Here is a tiny trained network, its code and every weight. The questions are about switching its units off for an input and a class, where a switched-off unit gives its printed mean instead of its output.

import numpy as np


def w(rows, s, z=0):
    codes = np.array(rows[::2]) - 128.0
    scale = np.full(codes.shape[1], s)
    scale[-1] = z or s
    return codes * scale


def norm(h):
    return h / np.sqrt((h * h).mean(-1, keepdims=True) + 1e-5)


def f(y):
    return np.maximum(y, 0)


def log_softmax(a):
    a = a - a.max(-1, keepdims=True)
    return a - np.log(np.exp(a).sum(-1, keepdims=True))


def net(x, mask):
    res = np.array(x, float).reshape(1, 3) / 4 @ E
    u = 0
    for l in range(4):
        y = f(norm(res) @ A[l][:, :-1].T + A[l][:, -1])
        res = res + np.where(mask[u : u + 7], y, B[l][:, -1]) @ B[l][:, :-1]
        u += 7
    return log_softmax(norm(res)[-1] @ U[:, :-1].T + U[:, -1])


A, B = {}, {}
E = w([
[5,147,106,100,1],'x0',
[94,128,2,203,156],'x1',
[161,52,2,74,75],'x2',
],0.007)
A[0] = w([
[193,58,128,255,141,180],'0.n1',
[131,209,200,169,122,23],'0.n2',
[151,135,120,84,155,79],'0.n3',
[213,206,3,113,57,98],'0.n4',
[146,133,107,106,89,91],'0.n5',
[158,103,193,102,80,2],'0.n6',
[138,212,160,23,123,166],'0.n7',
],0.0071,0.005)
B[0] = w([
[71,111,187,87,107,254],'0.n1',
[112,60,194,255,93,175],'0.n2',
[112,161,109,144,122,138],'0.n3',
[179,187,156,94,110,214],'0.n4',
[225,119,129,176,212,148],'0.n5',
[107,96,222,54,130,144],'0.n6',
[60,53,147,136,169,227],'0.n7',
],0.0071,0.0044)
A[1] = w([
[105,159,64,183,177,48],'1.n1',
[76,194,141,133,106,67],'1.n2',
[58,168,75,223,132,251],'1.n3',
[110,196,138,138,84,110],'1.n4',
[246,229,183,132,196,97],'1.n5',
[131,60,144,164,221,17],'1.n6',
[74,103,126,119,162,22],'1.n7',
],0.011,0.0019)
B[1] = w([
[47,191,91,3,177,188],'1.n1',
[123,102,26,254,83,186],'1.n2',
[133,89,253,52,143,253],'1.n3',
[158,53,62,223,123,173],'1.n4',
[124,87,32,190,142,236],'1.n5',
[117,27,62,162,134,239],'1.n6',
[90,56,180,172,67,158],'1.n7',
],0.0061,0.0056)
A[2] = w([
[118,48,92,67,62,3],'2.n1',
[141,141,21,186,135,143],'2.n2',
[103,217,165,216,128,23],'2.n3',
[94,255,174,151,132,95],'2.n4',
[50,169,183,151,115,117],'2.n5',
[52,180,114,56,157,149],'2.n6',
[180,171,126,140,154,239],'2.n7',
],0.0084,0.0014)
B[2] = w([
[114,135,101,206,141,253],'2.n1',
[112,72,223,115,148,204],'2.n2',
[101,255,150,151,170,158],'2.n3',
[181,6,81,160,157,138],'2.n4',
[209,135,20,132,159,208],'2.n5',
[125,51,135,55,250,177],'2.n6',
[69,76,101,165,38,143],'2.n7',
],0.0072,0.0051)
A[3] = w([
[63,161,188,105,9,163],'3.n1',
[155,100,138,163,181,87],'3.n2',
[83,58,211,155,169,187],'3.n3',
[224,102,25,59,104,98],'3.n4',
[224,104,236,100,135,199],'3.n5',
[100,69,81,174,1,255],'3.n6',
[195,105,77,43,43,107],'3.n7',
],0.0091,0.0029)
B[3] = w([
[78,90,2,128,222,161],'3.n1',
[107,113,92,197,71,179],'3.n2',
[164,230,142,61,64,254],'3.n3',
[72,222,187,147,96,169],'3.n4',
[51,86,38,86,188,174],'3.n5',
[196,91,160,130,153,234],'3.n6',
[109,235,193,202,131,159],'3.n7',
],0.0097,0.01)
U = w([
[118,233,183,228,84,171],'0',
[158,27,40,188,131,194],'1',
[91,136,96,1,162,206],'2',
[231,118,178,103,39,5],'3',
],0.016,0.002)

Each question gives the input, the list of numbers given to net, and the class t.
The units are the neurons (one row each of A and B). Each row of codes is followed by its name. A weight is (code - 128) times the scale printed after its matrix; where a second scale follows, it is the last column's (A, B and U).
mask holds one flag per neuron, layer by layer. A switched-off neuron (its flag False) gives its mean, the last column of its row in B, instead of its output. The means were averaged over made-up inputs and are rounded, as every weight is.
A unit's drop is (log p(t) with every unit on - log p(t) with that unit switched off) / (log p(t) with every unit on - log p(t) with every unit switched off).
The circuit of an input: a set's keep is (log p(t) with only the set's units on - log p(t) with every unit switched off) / (log p(t) with every unit on - log p(t) with every unit switched off). Starting from the 12 units with the biggest drops (on a tie, the unit counted first), units are removed one at a time, each time the one whose removal leaves the highest keep (on an exact tie, the one counted first), for as long as the keep stays at least 0.8.
units of the circuit, in order: the units of the circuit, biggest drop first
top k neurons: the k neurons with the biggest drops, biggest first
k most important neurons of layer l: the k neurons of layer l with the biggest drops, biggest first
drop when u is switched off: that unit's drop, to one decimal
input [5,6,1], class 2: top 4 neurons	[1.n1, 2.n6, 0.n1, 1.n3]
input [6,7,6], class 2: units of the circuit, in order	[3.n2, 1.n3]
input [7,-4,-6], class 1: units of the circuit, in order	[3.n1, 1.n2]
input [-1,6,6], class 0: units of the circuit, in order	[0.n4, 3.n4]
input [3,-3,4], class 0: units of the circuit, in order	[3.n7]
input [-6,-7,-4], class 2: 2 most important neurons of layer 3	[3.n5, 3.n3]
input [-4,-5,2], class 2: 2 most important neurons of layer 3	[3.n5, 3.n3]
input [-1,3,3], class 3: top 3 neurons	[0.n4, 1.n3, 2.n5]
input [-1,2,1], class 3: top 2 neurons	[0.n7, 3.n3]
input [3,0,3], class 3: top 2 neurons	[2.n1, 3.n6]
input [7,0,-6], class 1: 4 most important neurons of layer 3	[3.n1, 3.n4, 3.n7, 3.n6]
input [5,5,-2], class 1: top 2 neurons	[1.n2, 1.n4]
input [-3,-6,5], class 2: top 2 neurons	[3.n5, 1.n2]
input [1,8,-5], class 2: units of the circuit, in order	[1.n1]
input [-3,-5,6], class 0: top 2 neurons	[3.n4, 1.n3]
input [-3,-1,0], class 3: 2 most important neurons of layer 1	[1.n4, 1.n2]
input [1,1,-1], class 3: top 2 neurons	[1.n2, 1.n4]
input [6,8,5], class 2: top 2 neurons	[1.n1, 2.n6]
input [6,6,-2], class 1: top 4 neurons	[1.n2, 1.n4, 3.n3, 2.n5]
input [5,4,8], class 0: top neuron	[3.n7]
input [1,8,-6], class 2: top 2 neurons	[1.n1, 1.n3]
input [1,5,4], class 2: top 2 neurons	[2.n6, 1.n1]
input [0,-1,2], class 3: 3 most important neurons of layer 2	[2.n2, 2.n7, 2.n5]
input [0,-2,-3], class 3: top 2 neurons	[3.n3, 0.n7]
input [8,1,-7], class 1: top 2 neurons	[1.n2, 3.n1]
input [8,-6,2], class 1: drop when 3.n1 is switched off	0.2
input [6,3,-2], class 1: drop when 1.n2 is switched off	1.1
input [5,0,6], class 0: 2 most important neurons of layer 3	[3.n7, 3.n4]
input [-7,-3,-1], class 1: drop when 1.n5 is switched off	0.7
